Below is a small trained network, with its code and all its weights. Each question gives an input and a target symbol and asks what happens when units are switched off, that is, made to give their printed mean instead of their output.

import numpy as np


def w(rows, s, z=0):
    codes = np.array(rows[::2]) - 128.0
    scale = np.full(codes.shape[1], s)
    scale[-1] = z or s
    return codes * scale


def f(y):
    return y / 2 * (1 + np.tanh(0.7978845608 * (y + 0.044715 * y**3)))


def softmax(a):
    e = np.exp(a - a.max(-1, keepdims=True))
    return e / e.sum(-1, keepdims=True)


def log_softmax(a):
    a = a - a.max(-1, keepdims=True)
    return a - np.log(np.exp(a).sum(-1, keepdims=True))


def net(x, mask):
    ids = ['ΓΘΠΣΩαβδζημτφψ'.index(c) for c in x.split()]
    T = len(ids)
    res = E[ids] + P[:T]
    u = 0
    for l in range(3):
        q, k, v = (res @ M[l].T for M in (Q, K, V))
        z = softmax(np.where(np.tri(T) > 0, q @ k.T / 3**0.5, -1e9)) @ v
        res = res + np.where(mask[u], z, O[l][:, -1]) @ O[l][:, :-1]
        u += 1
        y = f(res @ A[l][:, :-1].T + A[l][:, -1])
        res = res + np.where(mask[u : u + 4], y, B[l][:, -1]) @ B[l][:, :-1]
        u += 4
    return log_softmax(res[-1] @ U[:, :-1].T + U[:, -1])


Q, K, V, O, A, B = {}, {}, {}, {}, {}, {}
E = w([
[147,151,201,78,103,30],'Γ',
[90,220,126,108,122,95],'Θ',
[115,151,157,163,94,66],'Π',
[124,42,119,192,111,172],'Σ',
[187,152,159,88,116,97],'Ω',
[169,87,213,117,65,193],'α',
[58,94,72,169,104,111],'β',
[130,90,165,177,101,251],'δ',
[141,30,50,167,98,166],'ζ',
[131,153,95,80,94,56],'η',
[174,76,76,142,174,63],'μ',
[86,84,112,188,160,199],'τ',
[152,153,192,138,147,79],'φ',
[162,70,136,134,96,102],'ψ',
],0.013)
P = w([
[79,248,141,66,187,171],'0',
[135,135,86,163,147,103],'1',
[112,86,127,54,112,143],'2',
[141,135,113,186,108,89],'3',
[116,84,135,54,112,144],'4',
[153,133,132,208,71,84],'5',
[112,76,122,59,113,156],'6',
],0.016)
Q[0] = w([
[149,168,178,227,31,82],'0.h0',
[211,146,142,249,172,77],'0.h0',
[83,124,142,87,113,69],'0.h0',
],0.012)
K[0] = w([
[124,133,171,178,8,104],'0.h0',
[222,66,105,223,20,33],'0.h0',
[90,166,150,113,99,78],'0.h0',
],0.011)
V[0] = w([
[2,140,127,120,39,97],'0.h0',
[230,111,20,86,72,39],'0.h0',
[98,147,18,210,217,139],'0.h0',
],0.0075)
O[0] = w([
[50,90,71,100,255,124,165],'0.h0',
[88,137,76,99,22,82,2],'0.h0',
[58,103,231,162,84,102,172],'0.h0',
],0.01,0.0038)
A[0] = w([
[131,71,167,37,152,134,65],'0.n0',
[142,138,174,66,174,239,90],'0.n1',
[112,3,102,77,117,192,4],'0.n2',
[50,148,109,3,176,138,16],'0.n3',
],0.0071,0.0029)
B[0] = w([
[10,180,119,189,135,122,192],'0.n0',
[136,123,119,113,151,70,255],'0.n1',
[117,187,180,88,116,59,171],'0.n2',
[102,62,168,114,121,112,175],'0.n3',
],0.012,0.0067)
Q[1] = w([
[155,199,38,225,126,212],'1.h0',
[212,13,136,76,178,69],'1.h0',
[134,13,216,57,168,255],'1.h0',
],0.0074)
K[1] = w([
[103,28,115,162,1,76],'1.h0',
[107,157,190,40,240,163],'1.h0',
[98,75,188,79,169,246],'1.h0',
],0.0093)
V[1] = w([
[22,67,207,142,103,75],'1.h0',
[127,152,110,13,215,3],'1.h0',
[185,40,4,198,155,177],'1.h0',
],0.0037)
O[1] = w([
[72,71,254,107,171,140,178],'1.h0',
[166,133,154,81,172,132,254],'1.h0',
[66,162,69,167,187,91,40],'1.h0',
],0.0077,0.0071)
A[1] = w([
[160,128,181,59,156,156,19],'1.n0',
[77,75,145,106,133,140,251],'1.n1',
[139,185,116,155,86,255,149],'1.n2',
[117,110,107,104,168,242,253],'1.n3',
],0.0095,0.0069)
B[1] = w([
[95,37,48,120,124,141,209],'1.n0',
[146,172,57,159,69,143,245],'1.n1',
[1,14,252,140,148,94,129],'1.n2',
[76,140,206,96,38,42,176],'1.n3',
],0.0097,0.012)
Q[2] = w([
[54,148,83,108,153,162],'2.h0',
[211,114,74,204,146,237],'2.h0',
[181,254,15,189,113,118],'2.h0',
],0.0091)
K[2] = w([
[33,118,98,125,66,92],'2.h0',
[192,41,86,227,50,236],'2.h0',
[148,241,20,253,100,103],'2.h0',
],0.0084)
V[2] = w([
[141,42,113,155,228,132],'2.h0',
[153,133,127,73,78,116],'2.h0',
[119,204,189,211,131,2],'2.h0',
],0.0075)
O[2] = w([
[135,62,252,69,185,109,135],'2.h0',
[136,180,105,150,18,66,251],'2.h0',
[110,218,254,208,160,136,182],'2.h0',
],0.0084,0.003)
A[2] = w([
[236,177,107,2,151,64,64],'2.n0',
[211,145,142,184,71,210,191],'2.n1',
[120,249,94,64,134,165,90],'2.n2',
[110,28,87,112,67,134,2],'2.n3',
],0.009,0.0077)
B[2] = w([
[128,142,145,221,55,144,255],'2.n0',
[174,69,101,71,231,138,237],'2.n1',
[142,84,196,112,103,254,159],'2.n2',
[182,171,126,205,197,160,235],'2.n3',
],0.011,0.0081)
U = w([
[175,147,146,166,86,153,56],'Γ',
[110,154,127,138,136,254,218],'Θ',
[123,200,130,174,158,94,148],'Π',
[130,52,95,142,199,213,129],'Σ',
[184,109,110,47,122,210,254],'Ω',
[188,44,166,105,105,148,112],'α',
[59,108,96,158,120,137,132],'β',
[115,94,168,198,152,181,27],'δ',
[123,101,50,152,146,157,135],'ζ',
[119,158,100,59,71,104,216],'η',
[157,120,130,140,104,6,70],'μ',
[138,74,121,207,152,201,52],'τ',
[197,165,149,117,192,96,160],'φ',
[136,96,65,45,145,54,236],'ψ',
],0.0096,0.006)

Each question gives the input, a string of symbols that net reads in full, and the target symbol t.
The units are the heads (3 rows each of Q, K, V and O) and the neurons (one row each of A and B). Each row of codes is followed by its name. A weight is (code - 128) times the scale printed after its matrix; where a second scale follows, it is the last column's (O, A, B and U).
mask holds one flag per unit, layer by layer, with each layer's heads first. A switched-off unit (its flag False) gives its mean, the last column of its rows in O or B, instead of its output. The means were averaged over made-up inputs and are rounded, as every weight is.
A unit's drop is (log p(t) with every unit on - log p(t) with that unit switched off) / (log p(t) with every unit on - log p(t) with every unit switched off).
The circuit of an input: a set's keep is (log p(t) with only the set's units on - log p(t) with every unit switched off) / (log p(t) with every unit on - log p(t) with every unit switched off). Starting from the 12 units with the biggest drops (on a tie, the unit counted first), units are removed one at a time, each time the one whose removal leaves the highest keep (on an exact tie, the one counted first), for as long as the keep stays at least 0.8.
units of the circuit, in order: the units of the circuit, biggest drop first
unit that matters most: the unit with the biggest drop
k most important neurons: the k neurons with the biggest drops, biggest first
k most important neurons of layer l: the k neurons of layer l with the biggest drops, biggest first
input Γ φ Θ Ω φ, target τ: 3 most important neurons	1.n0, 2.n3, 0.n3
input Θ Π ζ Γ, target Γ: 2 most important neurons of layer 2	2.n2, 2.n0
input δ τ Σ Γ μ, target φ: units of the circuit, in order	0.h0, 0.n1, 2.h0, 1.n3
input Π φ Π Γ μ Π φ, target ψ: 2 most important neurons of layer 0	0.n0, 0.n2
input Θ Θ Σ, target Σ: 3 most important neurons	1.n0, 0.n3, 2.n3
input Θ α ψ, target Σ: units of the circuit, in order	0.h0, 2.h0
input μ Ω α μ η α, target α: 4 most important neurons	1.n2, 1.n1, 0.n0, 1.n0
input η η ψ ψ μ α η, target ζ: 2 most important neurons	0.n3, 2.n3
input Θ η Γ, target Σ: 2 most important neurons	1.n0, 0.n3
input Σ ψ β, target Π: units of the circuit, in order	0.h0, 2.h0, 1.n3, 2.n2
input ψ φ Ω ζ φ, target η: units of the circuit, in order	2.n3, 2.n1, 2.h0
input Γ Π ψ, target τ: unit that matters most	1.n0
input ζ φ Ω Σ Σ, target Θ: 4 most important neurons	1.n0, 0.n2, 0.n0, 1.n1
input η μ ζ δ μ η, target η: units of the circuit, in order	0.h0, 2.n3, 2.h0, 0.n3
input β ζ Π Σ ψ, target β: unit that matters most	0.n0
input ζ μ Ω δ, target δ: 3 most important neurons of layer 0	0.n1, 0.n2, 0.n3
input Γ φ Θ Γ α Π α, target τ: 2 most important neurons	1.n0, 2.n3
input ζ φ ζ η Θ ζ, target ζ: 2 most important neurons of layer 0	0.n1, 0.n2
input η Ω Π, target ζ: 2 most important neurons	2.n3, 0.n3
input Π Ω Γ Θ μ ψ, target ψ: 3 most important neurons of layer 2	2.n1, 2.n0, 2.n3
input Π δ δ, target ψ: most important neuron	0.n0
input η τ Ω τ Π α τ, target ζ: 3 most important neurons	2.n3, 0.n3, 1.n0
input β μ φ ζ α φ, target φ: 2 most important neurons	1.n0, 2.n1
input α Θ η Π Ω, target μ: 2 most important neurons	0.n1, 2.n0
input ζ φ Γ, target Θ: 2 most important neurons	0.n0, 1.n0
input Π ψ φ φ τ τ Π, target ψ: 2 most important neurons of layer 2	2.n0, 2.n2
input Π η Ω, target ψ: 3 most important neurons	0.n0, 1.n3, 1.n0
input φ Ω Π φ ζ τ Ω, target α: 2 most important neurons	1.n0, 0.n1
input β τ β, target β: unit that matters most	0.h0
input δ β Γ, target φ: 2 most important neurons of layer 0	0.n1, 0.n0
